Here is a tiny trained network, its code and every weight. The questions are about switching its units off for an input and a target symbol, where a switched-off unit gives its printed mean instead of its output.

import numpy as np


def w(rows, s, z=0):
    codes = np.array(rows[::2]) - 128.0
    scale = np.full(codes.shape[1], s)
    scale[-1] = z or s
    return codes * scale


def f(y):
    return np.maximum(y, 0)


def softmax(a):
    e = np.exp(a - a.max(-1, keepdims=True))
    return e / e.sum(-1, keepdims=True)


def log_softmax(a):
    a = a - a.max(-1, keepdims=True)
    return a - np.log(np.exp(a).sum(-1, keepdims=True))


def net(x, mask):
    ids = ['Θαδεηλξσφω'.index(c) for c in x.split()]
    T = len(ids)
    res = E[ids] + P[:T]
    u = 0
    for l in range(2):
        q, k, v = (res @ M[l].T for M in (Q, K, V))
        z = softmax(np.where(np.tri(T) > 0, q @ k.T / 4**0.5, -1e9)) @ v
        res = res + np.where(mask[u], z, O[l][:, -1]) @ O[l][:, :-1]
        u += 1
        y = f(res @ A[l][:, :-1].T + A[l][:, -1])
        res = res + np.where(mask[u : u + 8], y, B[l][:, -1]) @ B[l][:, :-1]
        u += 8
    return log_softmax(res[-1] @ U[:, :-1].T + U[:, -1])


Q, K, V, O, A, B = {}, {}, {}, {}, {}, {}
E = w([
[150,134,112,145],'Θ',
[130,131,114,124],'α',
[120,130,101,143],'δ',
[165,132,134,120],'ε',
[133,120,139,84],'η',
[126,126,97,167],'λ',
[164,5,111,149],'ξ',
[110,119,119,106],'σ',
[168,135,113,174],'φ',
[181,138,138,126],'ω',
],0.023)
P = w([
[125,163,125,110],'0',
[119,124,177,143],'1',
[106,159,195,137],'2',
[115,188,142,108],'3',
[162,128,57,81],'4',
[131,82,188,148],'5',
[105,121,221,160],'6',
[120,178,127,106],'7',
[190,101,2,51],'8',
],0.011)
Q[0] = w([
[157,111,9,74],'L0H1',
[93,131,221,152],'L0H1',
[181,122,209,180],'L0H1',
[54,144,226,179],'L0H1',
],0.014)
K[0] = w([
[146,130,115,112],'L0H1',
[142,69,137,142],'L0H1',
[126,5,156,167],'L0H1',
[138,83,105,144],'L0H1',
],0.018)
V[0] = w([
[159,35,78,131],'L0H1',
[120,148,133,139],'L0H1',
[132,158,148,146],'L0H1',
[183,5,95,93],'L0H1',
],0.0031)
O[0] = w([
[161,125,49,75,198],'L0H1',
[121,116,157,140,111],'L0H1',
[122,108,146,142,142],'L0H1',
[168,141,2,62,255],'L0H1',
],0.0051,0.0005)
A[0] = w([
[119,115,134,117,76],'L0N1',
[106,170,117,125,53],'L0N2',
[148,254,20,82,85],'L0N3',
[71,146,130,128,46],'L0N4',
[77,63,122,132,24],'L0N5',
[78,116,111,165,43],'L0N6',
[97,127,137,151,62],'L0N7',
[241,174,133,205,3],'L0N8',
],0.008,0.0062)
B[0] = w([
[141,127,153,167,128],'L0N1',
[136,120,132,131,128],'L0N2',
[147,143,72,108,255],'L0N3',
[141,114,159,125,128],'L0N4',
[156,166,38,60,133],'L0N5',
[150,121,107,127,128],'L0N6',
[118,132,84,124,128],'L0N7',
[3,97,112,44,154],'L0N8',
],0.016,0.0029)
Q[1] = w([
[84,219,161,136],'L1H1',
[126,155,117,93],'L1H1',
[170,115,3,67],'L1H1',
[118,228,112,118],'L1H1',
],0.038)
K[1] = w([
[129,166,74,95],'L1H1',
[141,101,104,143],'L1H1',
[152,3,128,139],'L1H1',
[157,122,74,98],'L1H1',
],0.046)
V[1] = w([
[191,163,196,32],'L1H1',
[116,146,131,104],'L1H1',
[251,167,129,216],'L1H1',
[88,179,93,142],'L1H1',
],0.019)
O[1] = w([
[68,179,6,52,175],'L1H1',
[150,139,73,103,89],'L1H1',
[11,45,172,115,252],'L1H1',
[184,91,83,103,6],'L1H1',
],0.017,0.0029)
A[1] = w([
[194,217,112,137,66],'L1N1',
[69,188,124,109,123],'L1N2',
[154,202,153,179,125],'L1N3',
[87,149,90,251,13],'L1N4',
[117,185,119,150,3],'L1N5',
[130,47,118,90,162],'L1N6',
[186,137,66,108,138],'L1N7',
[221,59,56,105,131],'L1N8',
],0.014,0.013)
B[1] = w([
[76,3,147,223,224],'L1N1',
[146,128,222,118,249],'L1N2',
[190,162,88,49,195],'L1N3',
[62,50,10,159,143],'L1N4',
[114,173,250,197,138],'L1N5',
[121,142,71,199,220],'L1N6',
[155,100,61,9,242],'L1N7',
[120,233,180,171,229],'L1N8',
],0.021,0.015)
U = w([
[2,130,50,118,25],'Θ',
[71,193,62,86,224],'α',
[121,189,159,142,148],'δ',
[24,146,184,90,223],'ε',
[124,56,195,80,4],'η',
[110,65,166,159,86],'λ',
[104,115,142,94,159],'ξ',
[109,77,84,85,176],'σ',
[206,115,167,96,148],'φ',
[59,126,116,40,116],'ω',
],0.0062,0.0044)

Each question gives the input, a string of symbols that net reads in full, and the target symbol t.
The units are the heads (4 rows each of Q, K, V and O) and the neurons (one row each of A and B). Each row of codes is followed by its name. A weight is (code - 128) times the scale printed after its matrix; where a second scale follows, it is the last column's (O, A, B and U).
mask holds one flag per unit, layer by layer, with each layer's heads first. A switched-off unit (its flag False) gives its mean, the last column of its rows in O or B, instead of its output. The means were averaged over made-up inputs and are rounded, as every weight is.
A unit's drop is (log p(t) with every unit on - log p(t) with that unit switched off) / (log p(t) with every unit on - log p(t) with every unit switched off).
The circuit of an input: a set's keep is (log p(t) with only the set's units on - log p(t) with every unit switched off) / (log p(t) with every unit on - log p(t) with every unit switched off). Starting from the 12 units with the biggest drops (on a tie, the unit counted first), units are removed one at a time, each time the one whose removal leaves the highest keep (on an exact tie, the one counted first), for as long as the keep stays at least 0.8.
units of the circuit, in order: the units of the circuit, biggest drop first
unit that matters most: the unit with the biggest drop
k most important neurons: the k neurons with the biggest drops, biggest first
top k neurons in layer l: the k neurons of layer l with the biggest drops, biggest first
input δ ε λ δ ε η δ σ, target ε: units of the circuit, in order -> [L1N2, L1H1]
input φ ε σ ε, target φ: units of the circuit, in order -> [L0N8, L1H1]
input α φ ε σ, target α: units of the circuit, in order -> [L1H1, L1N1, L0N3]
input λ λ Θ ε λ σ, target Θ: units of the circuit, in order -> [L0N3, L1H1, L1N6, L1N2]
input σ η σ α, target σ: 4 most important neurons -> [L1N7, L1N1, L1N2, L1N3]
input λ σ α, target λ: most important neuron -> [L1N7]
input δ Θ η σ, target δ: 2 most important neurons -> [L1N7, L1N1]
input ω ε σ Θ σ, target ε: 2 most important neurons -> [L1N2, L1N7]
input σ σ η σ α ω, target η: top 2 neurons in layer 1 -> [L1N1, L1N7]
input δ ω ε σ ε, target ω: top 3 neurons in layer 1 -> [L1N7, L1N6, L1N2]
input δ Θ α σ σ ε δ φ, target σ: units of the circuit, in order -> [L1N7, L1H1]
input ε ω ω, target ε: 2 most important neurons -> [L1N2, L1N7]
input λ σ δ σ, target λ: top 4 neurons in layer 1 -> [L1N7, L1N8, L1N3, L1N6]
input ε σ ε λ σ λ σ ε Θ, target λ: units of the circuit, in order -> [L1H1, L1N7]
input ω ε α, target ω: unit that matters most -> L0N8
input σ φ Θ δ λ, target φ: top 2 neurons in layer 1 -> [L1N3, L1N8]
input δ σ ε ε α α λ ε, target α: top 2 neurons in layer 1 -> [L1N2, L1N1]
input Θ σ δ δ δ Θ, target δ: 2 most important neurons -> [L0N3, L1N7]
input σ η ω ω η Θ λ, target ω: top 2 neurons in layer 1 -> [L1N7, L1N2]
input η ε σ η σ α δ, target η: 4 most important neurons -> [L1N1, L1N7, L1N2, L1N5]
input α ε λ σ δ σ η ε α, target σ: 4 most important neurons -> [L1N1, L1N7, L1N2, L1N3]
input Θ ε η σ δ σ ε σ η, target σ: units of the circuit, in order -> [L1N1, L1N7, L1H1]
input δ ε λ ε ε φ ε Θ, target ε: units of the circuit, in order -> [L1N2, L1H1]
input ω ε σ ε Θ ω, target σ: 2 most important neurons -> [L1N1, L1N7]
input σ σ α Θ σ, target σ: unit that matters most -> L1N1
input α η ε σ, target α: units of the circuit, in order -> [L1H1, L1N1, L0N3, L0N8]
input δ ε ε ε, target δ: units of the circuit, in order -> [L1H1, L1N8, L0N3]
input φ δ φ δ λ σ ε, target δ: unit that matters most -> L1H1
input λ ε σ ε σ ε ε φ δ, target ε: units of the circuit, in order -> [L1H1, L1N2]
